Where the symbols take the objects:
* | su zi vo va vu ve ba fi vi
s588 | s257 s74 s256 s614 s613 s481 s501 s652 s306
s693 | s784 s451 s472 s796 s924 s616 s740 s552 s982
s613 | s64 s960 s849 s238 s588 s13 s15 s307 s828
s524 | s231 s332 s757 s852 s314 s973 s226 s107 s387
s451 | none s693 none s969 none s164 none none none
s32 | s925 s547 s387 s709 s824 s825 s655 s83 s757
s494 | none none s310 none none none s239 none s906
s333 | none none s149 s906 none none s395 none none
s709 | none s540 none s32 none none none none s164
s796 | s13 s969 s915 s693 s3 s64 s429 s564 s763
s849 | s332 s231 s613 s88 s256 s947 s727 s106 s774
s811 | none none none s197 none none none s540 s704
s472 | none none s693 s915 none s395 none none none
s334 | none none none none none s197 none s763 s564
s704 | s46 s12 s875 s50 s654 s552 s364 s616 s811
s470 | s969 s13 none none none s960 none none none
s954 | none none s914 none none none s869 s906 none
s582 | none s429 none none none s678 s969 none none
s15 | s337 s447 s727 s458 s501 s302 s613 s610 s853
s429 | s302 s582 s210 s740 s353 s337 s796 s920 s11
s475 | none none none none s564 s620 none s3 none
s364 | none none none s914 none none s704 s149 none
s784 | s693 none none s13 none s238 none none none
s256 | s491 none s588 none s849 none none none none
s895 | none none none none s763 s911 none none s3
s306 | s911 none none none s828 none none none s588
s915 | s947 s973 s796 s472 s581 s332 s210 s724 s177
s257 | s588 s666 s491 s92 s64 s3 s972 s620 s911
s906 | s727 s226 s337 s333 s710 s210 s332 s954 s494
s678 | s447 s337 s226 s823 s189 s582 s757 s55 s655
s55 | none s914 none none none none s822 s678 none
s92 | s614 s988 s84 s257 s616 s924 s725 s654 s941
s725 | none none none s972 s149 none s92 none none
s458 | s149 none none s15 none none s238 none none
s828 | s547 s925 s774 s699 s306 s287 s853 s507 s613
s13 | s796 s470 s947 s784 s481 s613 s302 s484 s287
s947 | s915 none s13 none none s849 none none none
s74 | s666 s588 none none s960 none none none none
s83 | none s197 none none none none none s32 s822
s50 | s307 s822 s869 s704 s620 s564 s914 s64 s197
s189 | none s972 none none s678 none s666 none none
s710 | none none s972 none s906 none s491 none none
s540 | s699 s709 s561 s547 s941 s982 s842 s811 s616
s875 | none none s704 s869 none none none s395 none
s914 | s610 s55 s954 s364 s959 s920 s50 s337 s110
s727 | s906 none s15 none none none s849 none none
s911 | s306 s824 s682 s941 s547 s895 s138 s934 s257
s106 | s869 none s307 none none none none s849 none
s822 | s839 s50 s107 s12 s415 s539 s55 s757 s83
s655 | none s310 none none none none s32 none s678
s616 | s238 s164 s395 s64 s92 s693 s149 s704 s540
s581 | none none s3 none s915 s491 none none none
s231 | s524 s849 s960 none none none none none none
s920 | none none none none none s914 s564 s429 none
s682 | none none s911 none s239 none none none s491
s539 | none s564 none none none s822 none s969 none
s107 | none s869 s822 none none none none s524 none
s941 | none none none s911 s540 none none none s92
s197 | s507 s83 s742 s811 s934 s334 s110 s547 s50
s988 | none s92 none s666 s164 none none none none
s925 | s32 s828 none none none none none none s960
s11 | none none none none none s310 s763 none s429
s307 | s50 s839 s106 s46 s652 s484 s610 s613 s507
s12 | none s704 none s822 none none none s164 none
s481 | s3 none none none s13 s588 none none none
s387 | none s239 s32 none none none none none s524
s353 | none none none none s429 s972 s3 none none
s740 | none none none s429 none s149 s693 none none
s824 | none s911 none none s32 none none none s666
s415 | none s620 none none s822 none none s666 none
s724 | none none s564 none none s869 none s915 none
s959 | none none none none s914 none s620 s972 none
s891 | s164 s238 none s960 none none none none none
s561 | none none s540 s239 none none none none s395
s972 | s501 s189 s710 s725 s337 s353 s257 s959 s138
s314 | none s491 s666 none s524 none none none none
s337 | s15 s678 s906 s149 s972 s429 s64 s914 s310
s614 | s92 none none s588 s238 none none none none
s652 | s620 none none none s307 none none s588 none
s302 | s429 none none none none s15 s13 none none
s825 | none s763 none none none s32 none none s969
s395 | s88 s852 s616 s332 s84 s472 s333 s875 s561
s610 | s914 none none none none none s307 s15 none
s46 | s704 none none s307 none none none s238 none
s654 | none none none s620 s704 none none s92 none
s88 | s395 none s238 s849 none none none none none
s982 | none none none s763 none s540 none none s693
s332 | s849 s524 s64 s395 s491 s915 s906 s869 s239
s210 | none none s429 none none s906 s915 none none
s377 | none s3 none none s969 s666 none none none
s742 | none none s197 none none none none s239 s869
s64 | s613 s757 s332 s616 s257 s796 s337 s50 s547
s392 | none none s620 none s869 none none s491 none
s3 | s481 s377 s581 s924 s796 s257 s353 s475 s895
s839 | s822 s307 none none none none none s960 none
s501 | s972 none none none s15 none s588 none none
s924 | none none none s3 s693 s92 none none none
s763 | s287 s825 s177 s982 s895 s547 s11 s334 s796
s110 | none none none none none none s197 s310 s914
s960 | s757 s613 s231 s891 s74 s470 s447 s839 s925
s852 | none s395 s164 s524 none none none none none
s287 | s763 none none none none s828 none none s13
s239 | s774 s387 s547 s561 s682 s177 s494 s742 s332
s507 | s197 none none none none none none s828 s307
s853 | s310 none none none none none s828 none s15
s869 | s106 s107 s50 s875 s392 s724 s954 s332 s742
s969 | s470 s796 s973 s451 s377 s757 s582 s539 s825
s823 | none s149 none s678 none none s164 none none
s842 | none none none s310 none none s540 none s149
s934 | none none none none s197 none none s911 s620
s138 | none none none none s310 none s911 none s972
s620 | s652 s415 s392 s654 s50 s475 s959 s257 s934
s226 | none s906 s678 none none none s524 none none
s84 | none none s92 s491 s395 none none none none
s149 | s458 s823 s333 s337 s725 s740 s616 s364 s842
s774 | s239 none s828 none none none none none s849
s757 | s960 s64 s524 s164 s666 s969 s678 s822 s32
s699 | s540 none none s828 none none none none s238
s564 | s484 s539 s724 s552 s475 s50 s920 s796 s334
s447 | s678 s15 none none none none s960 none none
s164 | s891 s616 s852 s757 s988 s451 s823 s12 s709
s666 | s74 s257 s314 s988 s757 s377 s189 s415 s824
s491 | s256 s314 s257 s84 s332 s581 s710 s392 s682
s484 | s564 none none none none s307 none s13 none
s238 | s616 s891 s88 s613 s614 s784 s458 s46 s699
s552 | none none none s564 none s704 none s693 none
s547 | s828 s32 s239 s540 s911 s763 s310 s197 s64
s973 | none s915 s969 none none s524 none none none
s177 | none none s763 none none s239 none none s915
s310 | s853 s655 s494 s842 s138 s11 s547 s110 s337

The rows follow the links: the fewer symbols apart two objects are, the more alike their rows tend to be.

Some objects and rows for them; each showing differs a little:
s239 -> [ 131  -77  147   36  282 -179  -10   -1   23  103   41   34 -112  -26   83  -19  -61 -159  203   92  -92  -11   28  -92   92   65 -103  -98  -81   67   11   98  -62  173  182   38  -15   13  123  -46 -177  -28  -40   35   46  106 -155    2 -253  379 -142  -27   87  -60  209   56 -127  139  127  151  -69   37    2   87 -118    2]
s451 -> [  23   86  -35   21   28   27  -43  -47  -28   42  -86  167 -101  -27   19  128   10   89  -97   20  164   73  135  109  -62   32   -7  -34  222 -128 -311 -166   22 -169  -18  -85  165   48  -35  -19   23  -54   45   -2 -145 -166  315   93  223  -80  125  -56   87  103 -119   42  -38  -38   46   94  149 -119  -98  -85   87 -114]
s334 -> [  44  -64  184   77  144   88    4   12 -106   42   98  -17 -223 -108  -50  142  -22  244 -132  169   -7  -28  -48  152   21  -29   35  -23   48  -11  109 -238   26  -16   14  -21  -80   66 -118   -4   35  -26   -1  112   34  -82  187  -18 -142  -69   59  193   -4  -20 -103  151   99  248  -27   51   84 -106 -122   88 -157 -159]
s524 -> [  35   60  -34  -25  231 -106 -105   76   75   -5  -31  154  -98   37   45  107   -5  -95  137  -96  -17   77   84   -7  -74  114   66 -180  -27   34 -140  208   -1   90  124   52  171  -93  113  -80 -284  -75  -76  -54  112   41 -126   59 -159  362   37  -81   45   35   92 -126 -160  -28 -122  121 -181   28   50    8 -103   26]
s415 -> [ -65  -11  -38  -64  -70  195   35  180  103  -15    6   80  -50  -81    1  -16   95  188   -4  106  -34   -1 -107  -66 -181  109   46  -43  -14  333 -118    6   51  -43  -32  100  -83 -163   -6  -11   25  -49   34   99  169  -26  -44 -143   14    5  295  150  -75  -60 -161  -79  148  -58 -224 -113  -41  -85  219  -27  -47   93]
s287 -> [  56  -12   84  135  239  -28  -37  179   -5  120  172 -131 -119   43  -61   83  -74  125 -147   98  118   49   91   65   28 -203  -79   51 -138  -78   85 -254  -25  -58 -148  -14   45  160 -160   88  135  -69  -95  -83  -16  -11   -4   29  -95  -76  -59  -81   56   66   18  115   64  211  266 -126   22  -35  -99    7  -67 -163]
s911 -> [ 100  -39   83   51   12   43   21   72  103   82   66    0 -110   21   22 -113   -1   27  114  173  -39  -10  -69    2   68    0   35 -151   -4  253  -87 -146  128   81   41   36 -189 -123  182 -105   67   94  -26  171   92   14 -243 -248   11  119   14  -54 -142   -2  141   39  -23   -9  114  -61  -79 -128  232   36 -160   57]
s561 -> [  61   29   -9 -128   96   42  -60 -139  -24   82  -59   90   12   78  -10   96 -112 -148  143  120   39   71   20  -90    3  186 -173   36   91   20  -26   78  -90  152  207 -141  -15   31   46   45 -158   48   92  -10  -69   33   50  141  -65  285 -194 -113  177  -93   20  -22 -184   62   73  160  160  100 -107 -102  168  -57]
s924 -> [  94   70   45  -15 -153   34   44   58  -63  118  -31   -6   93   55   31 -104   -6  183   11  120  188    2   59  113 -195  -21   -2  -67  209 -156 -263 -125   32 -176  -97  -25 -140  181  137  -88   84  174  152   51 -129  -98  195 -141  137  -69   21  -69   56   81  -98   52 -133  -31  199   82  113  -89  -56 -146   15  -50]
s582 -> [  45  -55 -100   31  -27   77 -113  -38  -47  -20 -171  -13  -17  -99   61   62   26  110  -90 -284  -95  139   48  187   36  -93   93   82  -36 -311    7  -90   -3 -158  -31  105  118  -44 -183  -42   82  -51   74    7 -160  -31  196  107  -13 -303   11  128  -64  178    9  105  100  -88  -83  -87  -17  -68  -15  -82 -121  -28]
s678 -> [  24  -82  -67   83  -55  -66  -99  -65   30 -131  -96  109  -32 -107   15   63  101 -143  -25 -297 -176    2   24    3  227  -33  127   -2  -48  -85  -12   59   85   56   -2  125  146 -185   58 -156   72  -82  -49   93  -93   39  -58  123   47 -211   48   77 -216  110  153   33   92 -159 -192  -49 -123  -56  134    8  -76  111]
s540 -> [ 104  101  109  134  -60  -64  -60 -179  -40   49   57  125  -80  148  -15   66  -10 -146    9   99   18  -37   -4  -72  286    5 -153  -13  243   95  -99 -124  141  169  102 -191  -69 -119  221 -136  104   19    5  134 -169  -68  -37  -37  179   23   20 -156  -74  -94   91   92 -137   22   62   62  208  -37  -19   35  127   33]
s973 -> [  65  -39  -64  -88  279    0  -97  148  -26   41  -48   27  -71 -133  118   82  -66   75   64  -92   82  136  131  203 -237   73   61 -126  -65 -242  -77  117  -34  -30  132  154  241  116  -23  -46 -232  -81   13 -149  -21  -28  168   82 -230  214  -22   34  178   90  -65   23  -48  113  -37  184   52  -26  -44  -26 -104 -105]
s727 -> [ -51  -99 -100  -37    0  -55   40  -39   58  -45  -49 -233  202    9    4   39   39 -219   67 -199  -70   13  -72  -51   -6  -64  -22  131 -193 -109  274  221 -128   20   16   71   97  128 -113  117 -128  -54   47 -128   35  187  -57  173 -191   29 -210    9   98   18   90  -80   13  -62   -4   37 -108  196  -68   -2   57   -5]
s740 -> [  84   47  -23   21 -179   20  -38 -271  -93    0 -113  -55   91   15    5   31   19   42 -140 -200   24   63   76   94   86  -77  -13   68  185 -342   20  -89   57  -29   10  -53   53  109  -29   17  123   12  132   72 -257    2  288   54  184 -288 -101   75   18  117  -10   94  -27  -45   64   77  181  -47 -134  -56   16  -75]
s954 -> [  49 -153   17  -97 -108  -57   25 -170  -49  -92 -111  -85  185 -130  -13    6   -5  -97   69 -146 -213  -94 -124  -70    5  169   27   89 -110  -60  294  226 -123   69  228   50   -3    2 -149   60 -124  -30  121  -90  -44  142   89  125 -229   74 -124  199   20  -98  -24 -166  -55   32  -89  110  -40  173  -87   30  -28   30]
s337 -> [-114  -10   42   29 -213   21   40 -257  -77 -111  -86    3   -1 -103    5 -142   31  -98 -128 -364 -232   25  -51   22  210  122   61   53  -90 -101  171   -4  -16  -75   63   88  -43  -93   10   41   64   56   21   16 -116   22   25   91   76 -180  -56  163 -134    8  166   86  230  -46  -19  -44  -30   39   64   19   60  100]
s891 -> [-149  109 -119   22   -4   47   23   67   45   14   74   55  -27  161 -118   18   -5 -153    3   56  152   97   71 -221   24   -4 -130   82  148   92 -254   98  -59  -21 -202 -184   96  -58 -114   77   43  -84 -117  -67 -106  -50  -21  107  305 -122  176 -190   40   72  -75  -24  -39 -123 -109 -148   61   64  -43 -123  304  -93]
s915 -> [ 157   39   36   89  231 -165  -49   99  -28    3   -7   38  -18   26   95   42  -37   43   29   28   81    9  160  179 -103  -19  119 -107  -61 -260   21   44    7   52   42   74  132  142  104  -14 -153   33    2    0   67  -11  114   73 -187  295 -158  -64  122   92    5   40 -153  115  116  197  -21  -23  -54   53 -165  -85]
s620 -> [ -71   86  100  -28 -116  -23   45   51   90  -69   83   56   28  -28  -23  -77   45  129    9  177  -34 -237 -127  -35 -109  -43  186 -140   26  283  -60  -87   57  -27  -71   21 -134  -98  166 -111   89   50  -10  175  193   12 -100 -247   -3   18  199  104 -185 -123 -112  -80  -14  -37  -42   25  -89  -92  173  152  -93  126]
s470 -> [ -82   21  -29  138  190  -31  -92  242  131    6   65   31 -141   68   -4   90   16  114 -176  -25  150  135   69  120 -111 -214   66  -23 -112 -175  -59  -70  -30 -142 -260   40  232   87 -164   17   78 -104 -123 -135   40  -80   80   62  -11  -98   29  -22   41  198 -143   94  118   46   85 -200  -37  -66  -66  -61   29 -125]
s472 -> [  44   37    4  -76   41  -77  -14  -16  -85    5  -56   42   90   26   53   12  -83   11   64   64  164   20  170  126 -128   33  -16  -17  156 -202  -88   68  -71   -2  110 -111   82  228   30   23 -171    3  162  -69  -64  -20  232   57  -81  259 -161  -90  251   40 -117  -11 -186   57   85  208  162   40 -187  -15   38 -110]
s925 -> [-101 -109  -53   47  191   62  -31   83   59    6  179  -27 -186   57  -71  101   26  -96   -4   24    4  268  -21 -160  132  -14 -142   27 -214  171  -19  -57   -7   89 -108   22   53 -143 -160  -11   70 -150 -232  -83   94  -10 -267  139  -42  -28   84  -77   41   32  102   49  198  125  -63 -263  -76   42   15  -95  113  -96]
s110 -> [  -5 -136   75  -59 -146  110  -54 -186  -57  -90  -64 -112   -9 -153    6   72   27   -5  -68  -60 -198   68 -152  -79  257   15    1  131  -56   42  313  -93  -28   21  108  -13  -76 -154 -158   60  151  -26   72  105 -105   58  -32  119  -49 -180  -15  280 -147 -184   43    2  193   56  -35  -73   45    5  -49   31  -10   27]
s307 -> [ -66  110   29  164   97 -131  118   76   53 -144  241  -48  -68   57  -50   77    4   16  -87  145   10 -235  -67  -97  122 -202   20  115  -12  133  142  -89  -12   66 -217  -31   39  -59   -9   38   19  -76 -214  -36  180   18 -170  -43   20   -7  101  -67  -92  -83  -92  -28    2    9 -150  -77 -233   31   -3  305   16    6]
s364 -> [ -54    9   14  -21 -271   67   57 -247 -116 -101  -71   -3   82  -87  -41    0   40  -64  -68  -74  -80 -109 -103  -66  187   25  -17  162  189    3   98   32   -8   16   61 -111  -51  -34  -21   88  120    0  142   58 -216   30  185   76  210 -221   17   94  -94  -98  -90  -37  -54 -149 -105   27  107  111 -113   -4  196   37]
s107 -> [ -56    9 -100 -101  158  -43  -48  110   17  -52  -21  104  -18 -139   -4  132  -39  -45   65   83  -77    1   46  -41 -138  173   38  -76  -88  130  -18  248 -150  121  171   16  136  -57  -51   12 -259 -118   11  -61  142    8   65  120 -220  269  111  109   56  -47 -170 -164  -52  113 -312   36  -98   64   -1   25   38   38]
s302 -> [  -2  -36  -35   95  -25  -18   34  -12   27  -24   -6 -236   42   -1  -32   25   42   59 -135 -207   44   82    8  150    2 -186   -4  130 -131 -353  168  -34  -33 -176 -167   25  128  172 -119   60  150  -28   19  -97  -99  -15   99   95  -23 -286  -93   38  -32  177   18    1  111    1  121  -52  -54  -14  -91   24  -51 -135]
s189 -> [ -26 -151 -141  -59 -211  212   14  -12   73  -22 -171   14  131  -81  -41 -114  194  -89   86 -303 -122  138  -70   32  -25   21   75  -10 -100   -2  -74   48   18  -81   39  171  -57 -122  -61  -26   62  -33   92   83  -72   71  -74  -75   34 -313   69  101 -165   45   79  -30  163 -193 -110 -155  -94  -19  217 -149   -3  143]
s920 -> [  60 -109   49   48 -169   19   20 -101 -123  -96  -46  -63   -4  -69   64   71   38  189 -183 -146  -65  -52  -47  180   58  -65   64   52  -70 -257  217 -123  -51 -118  -37   32  -17   36 -152    6  162   13  116   59 -121   28  290   42    0 -321   -7  222  -68   53  -95   72  105   -8  -67   52   23    1 -102  114 -183  -13]
s757 -> [-126  192  -58  -38  180   45  -13   23  -27   26   -1  259 -256  -98   39   28    4   24 -121  -94  -57  181  133  -11   21  242   12 -138  -61  149 -178  127   68  -72   74   37   70 -170  -32  -35  -33  -99 -159   -6   70 -109  -68   42   30   22  214   32  -76    6    6   91  184  -44 -199  -89  -40  -26  217 -114  110  135]

Each walk starts at a row. The symbols on each line, taken left to right, move it on to the next object.
Answer with the object's row; about right is enough.
new walk
[ -32    8    9 -127 -259  120  181    9    1   40  -41   43   76    6  -97  -87   36  113  -15  195  115 -182 -125  -46  -91   93  -19  -60  295  236 -197   53   25  -15    6 -172 -158   14  130    2  -23   92  144   83   16  -96   96 -172  252   -7  150   39  -18 -136 -171  -70 -106 -101   -6   33  183  -24    7  -56  146   69]
va vi vu su su vo vi vi
[  19 -112  112  -92  157   32  -12  -55  -43   72   26   22  -18  -85    1   12  -70  -17  113  167  -51  -35  -29   -7  -13  195  -64  -33  -65  146  168   48  -42  205  260  -46  -31   -9  -96   50 -222  -20   25  -24   98   36  -92   71 -308  323  -46   99   73 -204  -23  -85  -45  229  -33   87   68   15  -82  130   -9  -19]
fi va vo vu vu su va fi
[-122  -59  108   17  139   -5   66   42   17  -21  232 -176 -126   75 -110   54  -51   41  -87  227  -21   -8  -81 -140  127  -69  -59  146 -143  155  169 -131  -60   37  -89 -115  -40  -57 -131  143   94  -63 -148  -89  117   13 -229   41  -42  -58  129   50 -101 -114  -36  -23  123  199  -29 -160   -8   32  -68   78   71  -39]
new walk
[ -42  113    5   99   -7  -69   88   61  -70   73   67  -37   78  122  -57   42  -38   87 -158  106  239   28   12   39  -34 -157  -84   80  110 -215  -56  -82  -77  -44 -228 -139   65  144  -62  106   96   36   -2 -128  -96  -91  224   39  163 -110    3 -141  111   85 -138   57  -57  -13   83   44   96  -58 -185  -79  165 -147]
su va vu vi
[ 143 -108   66  -19   37  122   30   94    3  141  -44  -91  -86  -19   -3 -130    9  320   12  125   89   86   70  182 -167 -100   14 -161  -45   -4  -44 -271  143  -91   -5   58 -137  118   25  -34  113  120   44  103   55  -67   -9 -153  -83   16  -54  -18   70   28   18  121   46   94  294  -24   -6 -181   33  -82 -162 -115]
ve va vi zi va vi
[  50 -106  -31  -46  -11  257 -121  152  124  133  -46   48 -180  -54  -63  -59  112   45   87   77  -29  163  -89  -61  -88  124  -27 -150  -64  233 -246  -77  166   32   52   43 -202 -155    1 -153  -60  -56  -53  105   85   41 -158  -83  -76   26  173  -42  -47   29   90  -22  153  -25    8 -171   -2 -116  191 -134  -75   46]
new walk
[  71  -39   55  -59   60    4   28  175   15   87 -113  -86   84   10   87 -104  -30  141  102   36   83    6   57  223 -360   58   52 -128 -108 -141  -66    7  -24  -57   31  175  -47  173   81   16 -182   66  106  -10  127   33   53  -58 -227  254 -124    3  190   66  -49  -59  -66   18  221  133  -66  -33   -4   36 -133  -57]
vu ve zi ve ve zi
[ -32   73    9 -179  180 -126  100  -10    2   64  -62   61  -27  -28   16  -35  -92  -34   81  -43  -10   36   64   41 -120  227  -13 -128 -108   12   57  204  -91  134  148   33   35   75   98   56 -300   46  -47 -108  142  -33  -49   78 -175  420  -78  -19  178  -20   33  -23  -23  104   34  222  -38   34   -3   53   63  120]
su fi vo vi vi fi vo va
[ -24   84  -54  -82   44 -108   55    9  -23   46   57  -50  206  152  -55    3  -69 -222  110   39  160  -53   39 -137  -78   19 -152  137   53  -10  -19  188 -107  114  -50 -151   82  155   -4  186 -135   41  -74 -182   29   70  -34   50   29  171 -123 -179  241  -13  -19  -49 -154  -70   31   85   28  164 -149 -101  216  -87]
new walk
[  36  143   27  -75   40 -138  -22  -60  -34  -27  -36  104   62   55   52    3  -74 -162  199   82   72 -156   93  -61  -10   63 -103  -69  210  -13  -39  171  -65  133   98  -50  120   61  198  -36 -211   89   84  -44  -16   12   70   46   24  335 -112 -137  108  -33   22  -71 -266  -32  -38  215   53   86  -86   34   88   30]
ve vo vi ve ve
[ 151   -1   90   26  -26   78  -17  -77 -158   64   -1   55 -128   77   -1   73  -46  100  -81  133  144   23   86  160  117  -50  -57   21  185 -146 -103 -281   71  -37   29 -166  -46  140   34  -19  137   83  124   37 -186 -127  246    9  157  -57  -40  -21  125  -31  -98  169  -71  106  202   73  246  -82 -170  -81   41 -115]
va vo vi ve fi su
[-112  -19  -24  -51  177 -115   58  113   59  -70  145 -106  150   42  -70   53  -73  -82   41  158    5  -45    8  -71 -133   61  -66   97 -164   59  210  194 -203  117  -16  -67   50   76 -108   94 -160  -50  -29 -225  203   78  -54   84 -218  245  -58  -79  170  -45  -30 -154  -35   81  -75   62  -61  210 -132  171   62   -4]
new walk
[  12 -106   10 -117   70   53  -16   33   49  155  -57  -86   82   -6   29  -63    5  -23  210  130  -52   13    4  -19 -209  165  -18  -56 -122  179  -20   71  -68  146  187   90 -130    0   58  -33 -173   65   97   54  121   88 -208  -47 -245  377  -95   -1  112  -71  103  -71  -86   79  175   72   10   12   33  -81  -72   24]
vo vi fi fi
[-138   93  106 -145 -103   71  204   55   33   85   -4   89  -35  -44   37 -245  -25  196    5   34 -104   -6   21   75 -165  197   60 -152  -76  257  -70  -13   64 -164   -4   75 -225  -25  139  -12  -34  113  -34   74  160  -62  -75 -166   53  113  147  -34  -30  -13   90   55   97 -134  166  -18  -97 -100  283  -95   37  137]
fi su su vi vi vu
[-197  149  124 -122   30  -93  126 -122 -144  -74  127  159 -163  -68  -93  -20  -76  148 -154   96 -108  -51 -112   17   52  102   90  -23   50  238   81  -28   37    6   55  -26  -81  -72  -58   73   17   79  -82    2  155 -133   18  -74   88   29  230  154  -96 -201 -145  -17  200  177 -171   40   16  -31   16  187   85   77]
new walk
[  70 -122  -13   85  262  123  -80   71  -67  130   14   79 -312  -92   28  137    6  146  -46   36   41  226   71  190  -43  -36  -16 -127  -72  -87 -131 -227   66  -32   29   36    3  -22 -130 -125   74 -108  -55   24   -9  -91   63   89  -57  -35   72   84  -37  103   48  171  141  160    6  -44   93 -200   33  -79 -190 -140]
zi vi va vu va vo vu vi
[ 123  -73   53    1  190  -26   -8   29  -56  163   -3  -41 -101  -74   94   76 -100   67   41   41   40   47  106  135 -120   30   12  -40  -94 -245   93  -66 -115   88  155   72   15  128  -51   40 -148  -33   42 -103   21  -15  130  163 -268  288 -194   34  202   23   56   65  -70  220  155   88    7    4 -136   19 -121 -143]
ve va vi zi va vi
[  76 -133  -82  -69  261   26 -114   15   27   88  -39   27  -84 -141   75  101  -19  -66  164   14  -77  206   66  -43  -84  171  -55 -111 -101  118  -44  108  -70  208  238   25   31 -101  -75  -40 -197  -36  -28  -53   60   52 -135  139 -229  302  -76  -63  106  -45   68  -21   -6  100 -115   21   21   70  -26 -118  -49  -18]
new walk
[ -62   59   46  204  194 -163  -42   72   51  -35  292  -51 -198  124  -43   23   15 -155  -38   79  -26   -6  -38 -153  252 -244  -83  123  -95   53  138 -155   14   85 -151  -33  -11  -71   58  -17  136  -47 -226  -40   76   73 -329  -10  -31   74   -4 -140  -40   11  156  103   54   81  112  -85 -141   21  -16   98  -16  -79]
vu vu vu su vu su su
[ -30   13  127   -6  146   14  -48  -98  -61   53  107  132 -370  -55   -8  -83 -105  -11  -78   87 -134  156   79    5  221  191  -64  -48 -125  165   34 -176   83    6  116    8 -129 -161   82  -74   49  115  -97   77   76 -142 -148   19  -54  172   64  -62   -7 -125  153  187  195  237   97  -66   24  -35   87  -17    1   80]
vi vu va va va
[  65  143   31   23 -180   13   11   10   18   29  -62   48   91  131  -44 -120   59  -42   28   99   36 -169  -25  -52   16  -39   36  -74  291  130 -270   41   67   36  -22 -101 -142  -46  317 -103   48  177   34  158  -72  -28  -50 -203  252   10    1 -160  -68  -23   20  -29 -167 -138   93   34   94 -105  114  -10   32  163]
